Below is a small trained network, with its code and all its weights. Each question gives an input and a class and asks what happens when units are switched off, that is, made to give their printed mean instead of their output.

import numpy as np


def w(rows, s, z=0):
    codes = np.array(rows[::2]) - 128.0
    scale = np.full(codes.shape[1], s)
    scale[-1] = z or s
    return codes * scale


def f(y):
    return np.maximum(y, 0)


def log_softmax(a):
    a = a - a.max(-1, keepdims=True)
    return a - np.log(np.exp(a).sum(-1, keepdims=True))


def net(x, mask):
    res = np.array(x, float).reshape(1, 6) / 4 @ E
    y = f(res @ A[0][:, :-1].T + A[0][:, -1])
    res = res + np.where(mask, y, B[0][:, -1]) @ B[0][:, :-1]
    return log_softmax(res[-1] @ U[:, :-1].T + U[:, -1])


A, B = {}, {}
E = w([
[233,152,101,193,75,141,123],'x0',
[174,144,109,132,103,134,161],'x1',
[103,100,104,112,179,109,64],'x2',
[108,182,172,64,102,191,52],'x3',
[138,255,112,210,159,97,49],'x4',
[147,188,138,137,119,123,70],'x5',
],0.013)
A[0] = w([
[144,108,116,174,107,150,120,3],'neuron 1',
[126,223,143,101,133,181,91,133],'neuron 2',
[137,200,189,66,122,209,35,217],'neuron 3',
[115,177,115,215,188,23,103,155],'neuron 4',
[243,113,137,167,102,134,201,142],'neuron 5',
[185,122,90,175,55,108,167,185],'neuron 6',
[127,108,140,84,134,163,165,39],'neuron 7',
[21,47,152,132,160,123,167,207],'neuron 8',
[174,196,135,252,180,43,78,228],'neuron 9',
[153,184,142,83,100,145,94,150],'neuron 10',
[169,162,82,161,84,164,181,115],'neuron 11',
[95,106,118,44,109,109,183,129],'neuron 12',
[97,127,162,182,78,127,29,240],'neuron 13',
[233,145,111,154,27,164,171,178],'neuron 14',
[190,141,59,169,79,122,159,171],'neuron 15',
[135,116,94,167,150,70,156,83],'neuron 16',
[101,111,154,91,134,97,102,149],'neuron 17',
[98,133,84,218,159,91,93,110],'neuron 18',
],0.011,0.0044)
B[0] = w([
[99,110,146,139,106,132,141,142],'neuron 1',
[123,125,61,130,81,209,96,199],'neuron 2',
[173,78,3,90,22,199,41,237],'neuron 3',
[102,232,40,201,242,142,148,219],'neuron 4',
[254,78,234,125,134,43,176,209],'neuron 5',
[205,127,244,170,136,73,150,201],'neuron 6',
[100,82,182,62,103,101,160,159],'neuron 7',
[38,81,162,53,201,42,240,222],'neuron 8',
[131,215,93,213,181,137,129,255],'neuron 9',
[161,128,36,129,120,196,50,178],'neuron 10',
[206,102,187,176,161,103,138,183],'neuron 11',
[117,77,168,62,147,122,148,187],'neuron 12',
[148,151,122,147,156,205,96,198],'neuron 13',
[220,18,202,133,63,76,112,223],'neuron 14',
[160,123,219,189,120,26,79,199],'neuron 15',
[124,153,155,123,172,30,134,166],'neuron 16',
[83,100,135,93,142,154,94,168],'neuron 17',
[95,227,145,174,154,120,177,187],'neuron 18',
],0.0086,0.02)
U = w([
[118,228,96,204,210,121,144,28],'0',
[28,35,133,3,191,109,226,253],'1',
[138,116,77,94,61,185,50,140],'2',
[221,58,192,167,127,93,154,78],'3',
],0.013,0.0033)

Each question gives the input, the list of numbers given to net, and the class t.
The units are the neurons (one row each of A and B). Each row of codes is followed by its name. A weight is (code - 128) times the scale printed after its matrix; where a second scale follows, it is the last column's (A, B and U).
mask holds one flag per neuron, in row order. A switched-off neuron (its flag False) gives its mean, the last column of its row in B, instead of its output. The means were averaged over made-up inputs and are rounded, as every weight is.
A unit's drop is (log p(t) with every unit on - log p(t) with that unit switched off) / (log p(t) with every unit on - log p(t) with every unit switched off).
most important unit: the unit with the biggest drop
k most important neurons: the k neurons with the biggest drops, biggest first
drop of u: that unit's drop, to one decimal
input [2,-8,0,4,5,3], class 2: most important unit	neuron 3
input [5,4,3,-2,6,-7], class 0: 3 most important neurons	[neuron 9; neuron 4; neuron 18]
input [6,6,-8,5,8,8], class 3: 2 most important neurons	[neuron 14; neuron 11]
input [-4,-2,-4,8,-4,0], class 2: 2 most important neurons	[neuron 3; neuron 10]
input [-3,7,7,2,-4,5], class 1: 3 most important neurons	[neuron 9; neuron 2; neuron 13]
input [-4,4,-4,-2,3,-3], class 0: 2 most important neurons	[neuron 14; neuron 5]
input [7,-5,-2,-1,5,-5], class 0: 2 most important neurons	[neuron 9; neuron 4]
input [8,6,6,1,6,-6], class 0: 3 most important neurons	[neuron 9; neuron 4; neuron 18]
input [-3,-6,8,-1,-2,8], class 1: 2 most important neurons	[neuron 9; neuron 8]
input [2,-3,-5,0,4,-2], class 0: drop of neuron 9	0.2
